Z_759: [-36.1   0.2  53.8  -4.9 -30.7  -4.9 -12.2 -67.2  59.1 -30.7  42.9  -4.9
 -30.7 -30.7 -89.3 -54.2 -67.7   1.8 -29.4  -7.3  89.6  86.2 -58.0  -4.9
  20.9 -35.4 -25.4  42.0  48.0  68.3 -12.0]
Z_59: [ 23.2   5.3   1.4  44.4 -75.4 -10.9 -32.3 -15.1 -51.6   2.6  36.3 -80.6
 -36.6  32.9  -7.4 -54.2  70.5  57.8  60.5  36.3 -40.6   4.8  49.9  83.7
 -17.0  -5.7 -21.2 -77.2 -47.7  64.5  41.0]
Z_245: [ 85.4 -14.7 -38.9 -52.4  11.6  33.6   3.6  84.9 -75.0  65.7  46.5   3.6
  -7.5 -83.9 -61.4  81.2 -57.8 -83.6  87.4 -55.3  24.1 -66.6  21.5 -16.3
   3.6  20.9  -7.9   3.8  45.1 -16.3 -19.3]
Z_555: [-38.4 -84.3  13.5 -87.9 -49.0 -75.9  53.6  39.1   0.5 -18.3  24.2 -87.7
  67.1  22.9 -17.7 -53.2 -10.8 -23.8  70.3 -30.6  76.8  63.6  -6.4  19.8
 -40.9 -37.1  57.9 -33.8  84.0  44.9  30.5]
all Z_759: [-30.7]	4 9 12 13
all Z_555: [-38.4]	0
all Z_245: [3.6]	6 11 24
all Z_245: [-7.5]	12

Z_479: [  9.9  21.1 -20.2  99.2  99.2]
Z_75: [ 10.0  10.0 -18.3  10.0  10.0]
Z_476: [  9.9  16.8 -13.7  99.2  10.0]
Z_28: [ 69.2 -22.5 -22.5 -22.5 -22.5]
Z_847: [-22.4  -9.2 -12.8  99.2 -27.9]
all Z_75: [10.0]	0 1 3 4
all Z_28: [-22.5]	1 2 3 4
all Z_476: [10.0]	4
all Z_479: [9.9]	0
all Z_479: [-20.2]	2

Z_469: [38.6 38.6 19.3 38.6 38.6]
Z_273: [69.7 69.7 69.7 37.2 69.7]
Z_530: [ 67.6 -59.8 -53.1  -2.8 -51.9]
Z_656: [ 67.0  67.0 -61.7  41.0  67.0]
Z_780: [38.5 59.1 38.5 38.5 38.5]
Z_174: [ 64.9 -19.5 -79.7 -10.1 -64.1]
Z_440: [-26.7  50.6 -49.8  33.8 -38.0]
Z_747: [ 38.4 -30.3 -36.0 -34.5   6.1]
Z_484: [ 3.9 57.4  2.8 38.7 38.4]
Z_889: [ 17.5  42.9  36.6 -11.4  18.7]
Z_466: [ 71.2  -7.0  69.6  16.3 -19.1]
Z_384: [-5.5 38.5  5.2 38.5 38.5]
all Z_273: [69.7]	0 1 2 4
all Z_384: [38.5]	1 3 4
all Z_780: [38.5]	0 2 3 4
all Z_484: [3.9]	0
all Z_656: [67.0]	0 1 4
all Z_469: [38.6]	0 1 3 4
all Z_656: [-61.7]	2

Z_331: [-17.8 -93.1 -30.3  11.2 -19.1  26.9   0.3  31.1 -30.4 -59.4  23.5 -51.7
  25.1 -44.6 -62.5  17.5  73.7  65.4  -2.0  -3.4]
Z_544: [ 29.3 -68.2 -79.4 -33.9 -51.9 -34.9 -41.0  58.4 -22.1  16.6   2.0  -4.2
 -35.6  28.9  14.2 -30.4  14.3   4.0   5.0 -75.3]
Z_88: [ -2.6  48.5  11.6  28.8  23.2  18.1  -5.3 -20.7  59.7 -24.8 -46.6   5.9
  13.0  28.8 -27.0  23.3 -32.3 -39.7  38.0  38.0]
all Z_88: [28.8]	3 13
all Z_88: [-24.8]	9

Z_756: [ 21.7  50.9  -8.1  41.6 -43.3 -16.9  15.3 -44.9 -13.8  10.3  -4.0  20.4
  39.7]
Z_907: [ -8.0 -17.4  -9.8  -5.4   0.1 -20.1 -21.8  -9.1 -27.5  13.0   2.1  -4.2
 -20.1]
Z_168: [  6.0  46.2 -80.3 -45.2 -44.3  63.9 -16.8 -37.0 -34.3 -65.9  -0.8  15.4
  10.0]
Z_964: [ 21.7  50.9  -8.1  41.6 -43.3  -8.1  -8.1  41.6 -13.8  10.3  11.3  44.8
  41.6]
Z_155: [  6.0  46.2 -80.3 -45.2 -44.3  63.9 -16.8 -37.0 -34.3 -65.9  -0.8  15.4
 -13.7]
all Z_964: [-43.3]	4
all Z_964: [-8.1]	2 5 6
all Z_907: [-20.1]	5 12

Z_522: [ -4.8  16.3  79.5  -8.7  40.7  40.7 -63.6  -7.5  -5.6 -42.9   5.3  32.5
 -24.5  26.0 -19.6 -33.8  -2.5   9.7 -24.6  -9.0  14.1   0.5  27.2  85.6
  40.7   6.3   1.2 -15.9 -20.2  28.2   8.8 -11.4   5.9]
Z_845: [-28.5 -48.5 -38.0 -28.7  -1.1 -39.7  67.1 -52.7  11.5 -53.4  66.8   1.6
  57.1  -3.0 -15.5 -28.3 -26.6   3.2  27.4  29.7  40.1  20.6  37.6  26.7
 -43.5 -26.7  54.8 -25.5 -23.6  25.9  16.0  28.3  24.2]
Z_910: [ -5.9 -33.5 -53.1  33.1  -4.7  41.8 -28.8 -34.8  16.3 -53.2  43.3  24.0
 -41.8  43.2 -40.1 -40.7  43.3  -4.6 -24.6 -26.8 -12.6 -26.8 -13.1  17.5
  29.0 -77.4 -20.5 -28.8 -34.7   7.9  55.9  15.0 -34.8]
Z_387: [  0.1   0.5 -40.7  26.6 -22.3  -9.2 -43.8 -43.0  12.7 -20.5  17.7 -17.4
  41.9   2.7  -7.4 -37.3 -21.3 -22.4 -25.3 -36.0 -47.8   1.0  17.7  17.7
   6.8   1.3  16.4  30.9 -51.8   4.3  17.7  21.3  12.0]
Z_235: [ -9.1 -54.0 -42.1 -21.5 -25.3  29.8 -14.5  -1.6  26.9 -38.7  65.5  52.9
  10.6  31.3  -7.3 -23.8  -9.1  17.6 -44.7   1.9 -14.1 -37.4   4.7  21.1
 -21.5 -69.8 -37.4  33.5 -50.7   6.2  84.1  27.4 -14.1]
Z_638: [  8.2 -55.8 -54.0  25.0  60.4   7.4 -59.5  22.8  72.6 -26.0  -4.9  10.1
 -99.7  69.1  -2.7  -2.4  93.4 -35.8   6.7  -6.6 -89.5  12.4 -50.2 -19.2
  66.1 -78.1 -89.8  11.3  16.1 -76.3  51.0 -22.0 -32.3]
all Z_910: [-26.8]	19 21
all Z_522: [40.7]	4 5 24
all Z_910: [43.3]	10 16
all Z_235: [-37.4]	21 26
all Z_387: [17.7]	10 22 23 30

Z_221: [ 75.4 -54.5  79.9  79.4 -64.0 -56.6  14.9  81.1  78.9 -11.8  73.4  75.7
  77.8 -57.2  80.1 -41.9  79.2 -16.2 -30.2  26.7 -30.2  77.0  75.6 -32.4
 -59.9 -35.9 -51.2  80.4  77.4 -65.3  71.5 -21.7  75.0  80.1 -53.4]
Z_777: [ 13.6  -7.4  10.4  12.1  -9.5  -8.6  10.4  13.5  10.4  -1.5   9.1   9.9
  13.5 -10.1   7.8  -0.6   7.1  11.6   8.4  -2.6  -7.6  11.3  12.7   3.0
  -8.3  11.3  -8.6  10.6   9.0 -10.4   9.8  15.1  12.9  12.1  -4.6]
Z_500: [26.9  3.5 26.2 17.3 -1.9 25.4 26.6 33.3 29.7  5.1 23.4 22.2 25.4  1.6
 12.2 16.0 29.2 20.2 24.0 21.8  5.7 25.2 27.8 22.5 -0.8  8.2 -0.9 32.5
 27.2 -6.4 19.8 42.8 23.4 25.4 12.9]
Z_137: [ 20.3 -32.5  11.4   6.2 -29.3 -32.0  13.9   7.3   9.3 -30.4  17.3  18.0
  15.0 -34.3   9.8 -32.0   1.3 -20.3  13.8 -40.4 -35.4  16.9 -32.0 -32.7
  13.8 -45.7 -32.2  -2.1  10.5 -27.1  22.3 -23.9  18.3  15.0 -34.1]
Z_884: [-42.5  41.1 -39.3 -34.2  43.9  42.2 -40.2 -39.0 -39.1  25.9 -40.0 -40.4
 -41.6  43.0 -37.2  33.9 -35.1  19.5 -39.2  31.1  39.9 -41.0 -41.8  28.9
  42.7  38.4  41.2 -33.4 -38.9  44.7 -40.7  15.2 -42.0 -40.6  38.6]
Z_92: [14.8  3.0 12.7  3.8 -1.6  0.6 12.8 19.8 15.1  5.0  9.7  9.4 17.4  0.2
  8.2 14.5 18.4 22.9  9.8 16.3  4.0 12.3 14.8 20.3 -0.2  1.3 -0.8 18.4
 12.4 14.8 14.8 39.4 15.4 13.1 10.6]
Z_652: [-32.6  21.5 -27.1 -21.4  19.9  20.3 -28.7 -26.5 -26.8  14.3 -29.6 -29.9
 -30.5  21.5 -24.8  21.5 -21.7   4.4  25.5  17.3  20.4 -30.1 -31.9  12.7
  19.5  24.7  20.5 -20.3 -26.8  20.0 -31.6   0.6 -31.7 -29.1  17.9]
Z_951: [ 34.3 -52.8  31.0  29.0 -52.9 -52.8  32.9  26.8  30.6 -42.7  35.1  34.7
  32.1 -52.7  30.5 -51.1  27.1 -44.4  33.8 -48.0 -52.1  33.7  33.9 -48.9
 -53.0  34.7 -52.2  20.6  32.1 -52.6  36.4 -41.7  34.0  31.7 -52.4]
all Z_221: [26.7]	19
all Z_92: [14.8]	0 22 29 30
all Z_500: [25.4]	5 12 33
all Z_951: [26.8]	7
all Z_777: [12.1]	3 33
all Z_137: [-32.0]	5 15 22
all Z_652: [21.5]	1 13 15

Z_366: [13.9  2.6 -5.5  0.3  0.3]
Z_933: [ -8.2  24.6 -45.6   8.0   5.8]
Z_545: [-1.6 -6.1 -5.5  0.3  0.3]
Z_715: [-3.7  5.4 -7.6 -1.8  1.5]
Z_909: [-46.4 -46.4 -46.4 -46.3 -46.4]
Z_372: [2.4 2.4 2.4 5.3 2.4]
Z_274: [-0.7 -0.7 -6.2  0.4  0.4]
Z_7: [ 4.6  2.0 -0.1 13.9  3.3]
all Z_274: [-6.2]	2
all Z_372: [2.4]	0 1 2 4
all Z_7: [13.9]	3
all Z_909: [-46.4]	0 1 2 4
all Z_366: [13.9]	0

Z_795: [-12.4  69.9  39.3 -21.2  79.0 -85.2 -52.1  47.4  15.2 -59.6 -13.0 -34.3
  35.2  62.6   8.9 -40.7 -31.0 -43.1 -11.5  35.7]
Z_292: [-30.8 -64.1  40.8 -28.9  10.2  29.0  19.2  90.4  10.0  10.9 -26.2 -56.2
  35.4  53.5 -26.8 -90.1 -33.2 -52.0  39.8 -49.6]
Z_312: [-30.8 -33.2  40.8 -28.9  10.2  53.5  19.2 -33.2 -52.0  10.9 -33.2 -56.2
  35.4  53.5 -26.8  53.5 -33.2 -52.0  39.8 -49.6]
all Z_312: [53.5]	5 13 15
all Z_312: [-52.0]	8 17

Z_949: [-47.4 -17.9  21.1 -47.4]
Z_426: [-17.5 -50.4   0.9 -18.9]
Z_282: [52.4 -7.5 -4.1 -7.1]
Z_513: [-47.5 -50.4  10.5 -18.9]
Z_769: [-50.2 -17.8 -17.8 -17.8]
all Z_769: [-17.8]	1 2 3
all Z_282: [-4.1]	2
all Z_949: [-47.4]	0 3
all Z_513: [-18.9]	3

Z_791: [  9.3  28.9 -12.7  16.7 -27.6  -5.8 -40.4  15.2  45.0 -22.4  32.2  29.6
 -11.8 -47.1   2.8  40.7 -28.8 -44.8 -30.6  22.3  30.0  18.5   1.9 -34.9
 -51.2 -34.2]
Z_625: [ -6.6  13.1 -43.5 -14.5  18.6  36.5  28.7 -16.9  82.9  18.9   6.6 -34.6
 -28.4 -48.5  75.9  60.9  29.8 -59.7 -10.6   0.3  57.4   4.0 -49.7  -2.1
 -37.8 -51.7]
Z_36: [-11.4   3.2  10.4  47.0  -9.5  13.7 -11.2  45.6  -9.5 -11.7  45.5  20.4
 -45.8 -42.8  53.3  23.7 -61.9 -32.7 -46.0  71.8   6.2   5.7 -17.8 -28.4
 -14.5  -9.4]
Z_488: [-15.6 -33.6  22.2  11.5  29.5 -11.6  21.5 -26.9 -56.5  18.8 -37.1  29.5
  17.5  52.0 -16.6 -41.1  26.3  39.4  28.2 -17.1 -24.7 -29.3  -3.6  44.8
  54.4  32.5]
Z_822: [  3.0 -10.1 -11.8 -51.4  72.1 -20.3   4.9 -60.1   1.1  22.3 -44.5 -47.1
  32.4   3.5 -20.2   2.8  51.4  15.4  73.8 -64.4  28.2 -13.0  15.4  33.9
 -14.5   8.1]
Z_705: [ 36.1  50.5 -39.0  -3.1  54.3  -6.8  54.3  -1.4  12.7  23.5  28.5 -14.8
   2.4 -29.1  53.9  35.8  38.5 -31.3  44.1 -14.0  41.5  72.4 -33.5   5.7
   2.5 -33.5]
Z_91: [ 36.1  50.5 -39.0  -3.1  54.3  -6.8  54.3  -1.4  12.7 -33.5  28.5 -14.8
   2.4 -29.1  53.9  35.8 -73.5 -31.3 -33.5 -14.0  41.5  72.4 -33.5   5.7
   2.5 -33.5]
all Z_822: [-20.2]	14
all Z_91: [-33.5]	9 18 22 25
all Z_488: [29.5]	4 11
all Z_36: [-9.5]	4 8

